Below is a small trained network, with its code and all its weights. Each question gives an input and a target symbol and asks what happens when units are switched off, that is, made to give their printed mean instead of their output.

import numpy as np


def w(rows, s, z=0):
    codes = np.array(rows[::2]) - 128.0
    scale = np.full(codes.shape[1], s)
    scale[-1] = z or s
    return codes * scale


def softmax(a):
    e = np.exp(a - a.max(-1, keepdims=True))
    return e / e.sum(-1, keepdims=True)


def log_softmax(a):
    a = a - a.max(-1, keepdims=True)
    return a - np.log(np.exp(a).sum(-1, keepdims=True))


def net(x, mask):
    ids = ['αβδημξφψω'.index(c) for c in x.split()]
    T = len(ids)
    res = E[ids] + P[:T]
    u = 0
    for l in range(3):
        r = res
        for j in range(3):
            rows = slice(2 * j, 2 * j + 2)
            q, k, v = (r @ M[l][rows].T for M in (Q, K, V))
            z = softmax(np.where(np.tri(T) > 0, q @ k.T / 2**0.5, -1e9)) @ v
            o = O[l][rows]
            res = res + np.where(mask[u + j], z, o[:, -1]) @ o[:, :-1]
        u += 3
    return log_softmax(res[-1] @ U[:, :-1].T + U[:, -1])


Q, K, V, O = {}, {}, {}, {}
E = w([
[162,217,98],'α',
[81,235,163],'β',
[178,92,135],'δ',
[144,104,112],'η',
[140,102,118],'μ',
[150,11,40],'ξ',
[151,101,114],'φ',
[76,1,87],'ψ',
[163,116,252],'ω',
],0.0089)
P = w([
[253,90,168],'0',
[140,194,101],'1',
[50,107,222],'2',
[78,85,201],'3',
[146,199,60],'4',
[115,151,112],'5',
[75,94,224],'6',
[137,207,56],'7',
[117,150,119],'8',
[72,96,229],'9',
[126,201,58],'10',
],0.007)
Q[0] = w([
[164,126,101],'L0H1',
[179,167,6],'L0H1',
[183,110,142],'L0H2',
[76,149,71],'L0H2',
[128,161,219],'L0H3',
[190,154,119],'L0H3',
],0.025)
K[0] = w([
[105,152,139],'L0H1',
[8,146,91],'L0H1',
[138,67,176],'L0H2',
[81,198,56],'L0H2',
[178,111,252],'L0H3',
[72,118,178],'L0H3',
],0.021)
V[0] = w([
[73,148,71],'L0H1',
[255,114,148],'L0H1',
[148,112,146],'L0H2',
[84,124,79],'L0H2',
[44,114,127],'L0H3',
[134,167,100],'L0H3',
],0.0077)
O[0] = w([
[40,127,108,27],'L0H1',
[255,148,100,252],'L0H1',
[111,137,121,130],'L0H2',
[159,149,173,102],'L0H2',
[132,204,150,97],'L0H3',
[185,106,94,85],'L0H3',
],0.006,0.0019)
Q[1] = w([
[172,164,251],'L1H1',
[152,95,69],'L1H1',
[236,114,119],'L1H2',
[174,121,215],'L1H2',
[77,216,33],'L1H3',
[96,239,80],'L1H3',
],0.03)
K[1] = w([
[150,249,208],'L1H1',
[115,73,165],'L1H1',
[144,3,129],'L1H2',
[170,110,85],'L1H2',
[95,33,60],'L1H3',
[140,31,45],'L1H3',
],0.031)
V[1] = w([
[108,6,38],'L1H1',
[146,155,100],'L1H1',
[184,129,29],'L1H2',
[206,177,161],'L1H2',
[171,138,148],'L1H3',
[129,2,27],'L1H3',
],0.0045)
O[1] = w([
[151,254,167,203],'L1H1',
[115,125,111,117],'L1H1',
[91,70,109,192],'L1H2',
[213,94,146,252],'L1H2',
[181,174,168,178],'L1H3',
[140,10,107,221],'L1H3',
],0.0049,0.0013)
Q[2] = w([
[223,242,123],'L2H1',
[226,6,193],'L2H1',
[248,230,36],'L2H2',
[250,57,161],'L2H2',
[76,99,84],'L2H3',
[118,223,20],'L2H3',
],0.022)
K[2] = w([
[213,187,69],'L2H1',
[166,53,253],'L2H1',
[105,34,76],'L2H2',
[209,120,76],'L2H2',
[111,73,65],'L2H3',
[52,177,119],'L2H3',
],0.031)
V[2] = w([
[157,187,135],'L2H1',
[160,109,80],'L2H1',
[133,146,66],'L2H2',
[138,46,125],'L2H2',
[167,150,2],'L2H3',
[91,16,124],'L2H3',
],0.018)
O[2] = w([
[179,77,120,127],'L2H1',
[153,78,173,195],'L2H1',
[125,180,92,100],'L2H2',
[207,94,117,254],'L2H2',
[91,249,64,248],'L2H3',
[126,61,49,187],'L2H3',
],0.015,0.004)
U = w([
[150,219,170,90],'α',
[52,148,254,238],'β',
[158,146,161,93],'δ',
[142,155,155,98],'η',
[138,149,154,90],'μ',
[146,166,83,1],'ξ',
[145,154,154,87],'φ',
[50,58,123,190],'ψ',
[131,111,229,122],'ω',
],0.0064,0.0071)

Each question gives the input, a string of symbols that net reads in full, and the target symbol t.
The units are the heads (2 rows each of Q, K, V and O). Each row of codes is followed by its name. A weight is (code - 128) times the scale printed after its matrix; where a second scale follows, it is the last column's (O and U).
mask holds one flag per head, layer by layer. A switched-off head (its flag False) gives its mean, the last column of its rows in O, instead of its output. The means were averaged over made-up inputs and are rounded, as every weight is.
A unit's drop is (log p(t) with every unit on - log p(t) with that unit switched off) / (log p(t) with every unit on - log p(t) with every unit switched off).
The circuit of an input: a set's keep is (log p(t) with only the set's units on - log p(t) with every unit switched off) / (log p(t) with every unit on - log p(t) with every unit switched off). Starting from all 9 units, units are removed one at a time, each time the one whose removal leaves the highest keep (on an exact tie, the one counted first), for as long as the keep stays at least 0.8.
units of the circuit, in order: the units of the circuit, biggest drop first
most important unit: the unit with the biggest drop
which heads matter: for each layer, one digit per head in row order, 1 if its drop is at least 0.15 and else 0, layers parted by /
drop when u is switched off: that unit's drop, to one decimal
input β β φ ψ, target β: units of the circuit, in order : [L1H3, L2H2]
input ω β α φ β β ψ ψ ξ ξ, target ω: units of the circuit, in order : [L0H1, L2H3]
input α μ α η α β η β α, target β: most important unit : L0H1
input ω ξ α α ψ α β ξ, target ξ: which heads matter : 100 / 101 / 011
input ω α ψ α, target ω: which heads matter : 100 / 100 / 111
input ψ ψ ψ η β η β ψ α η, target ψ: which heads matter : 000 / 100 / 001
input ξ φ ψ η, target ξ: which heads matter : 100 / 010 / 011
input β β η, target β: which heads matter : 000 / 001 / 011
input ψ ω ψ ω, target ψ: which heads matter : 000 / 101 / 001
input ξ β β ψ, target ξ: units of the circuit, in order : [L2H3, L0H1, L2H2]
input β μ ψ ψ β μ δ, target β: units of the circuit, in order : [L2H3, L1H3, L2H2]
input ψ η ψ φ, target ψ: which heads matter : 000 / 001 / 001
input ψ ψ α, target ψ: which heads matter : 000 / 101 / 001
input ψ ψ ω φ ψ ψ ψ β μ δ, target ψ: most important unit : L2H3
input ψ α β ξ φ ω δ α, target α: units of the circuit, in order : [L0H1, L2H3]
input ω ξ ψ β, target ω: which heads matter : 100 / 000 / 101
input α ω β β ψ φ ψ, target α: units of the circuit, in order : [L2H3, L0H1]
input ψ ψ ψ μ ψ ψ ω ω, target ω: which heads matter : 100 / 001 / 001
input β ψ ψ ψ β α ξ ω ω δ, target β: which heads matter : 000 / 011 / 011
input ξ μ ω β ψ ω ω ψ ξ α, target ξ: most important unit : L1H1
input ψ φ μ, target ψ: which heads matter : 000 / 001 / 001
input β η ψ δ ψ δ ξ α α ψ, target β: units of the circuit, in order : [L2H2, L2H1]
input β β α, target β: which heads matter : 000 / 001 / 011
input α β δ η ψ ω β, target α: which heads matter : 100 / 110 / 001
input ξ ξ β, target ξ: units of the circuit, in order : [L2H3, L0H1, L1H3, L1H2]
input β η ω φ ψ ψ ω ω ψ ψ β, target β: drop when L2H2 is switched off : 0.4
input ω β η, target ω: units of the circuit, in order : [L2H3]
input ω η ψ, target ω: drop when L1H1 is switched off : 0.0
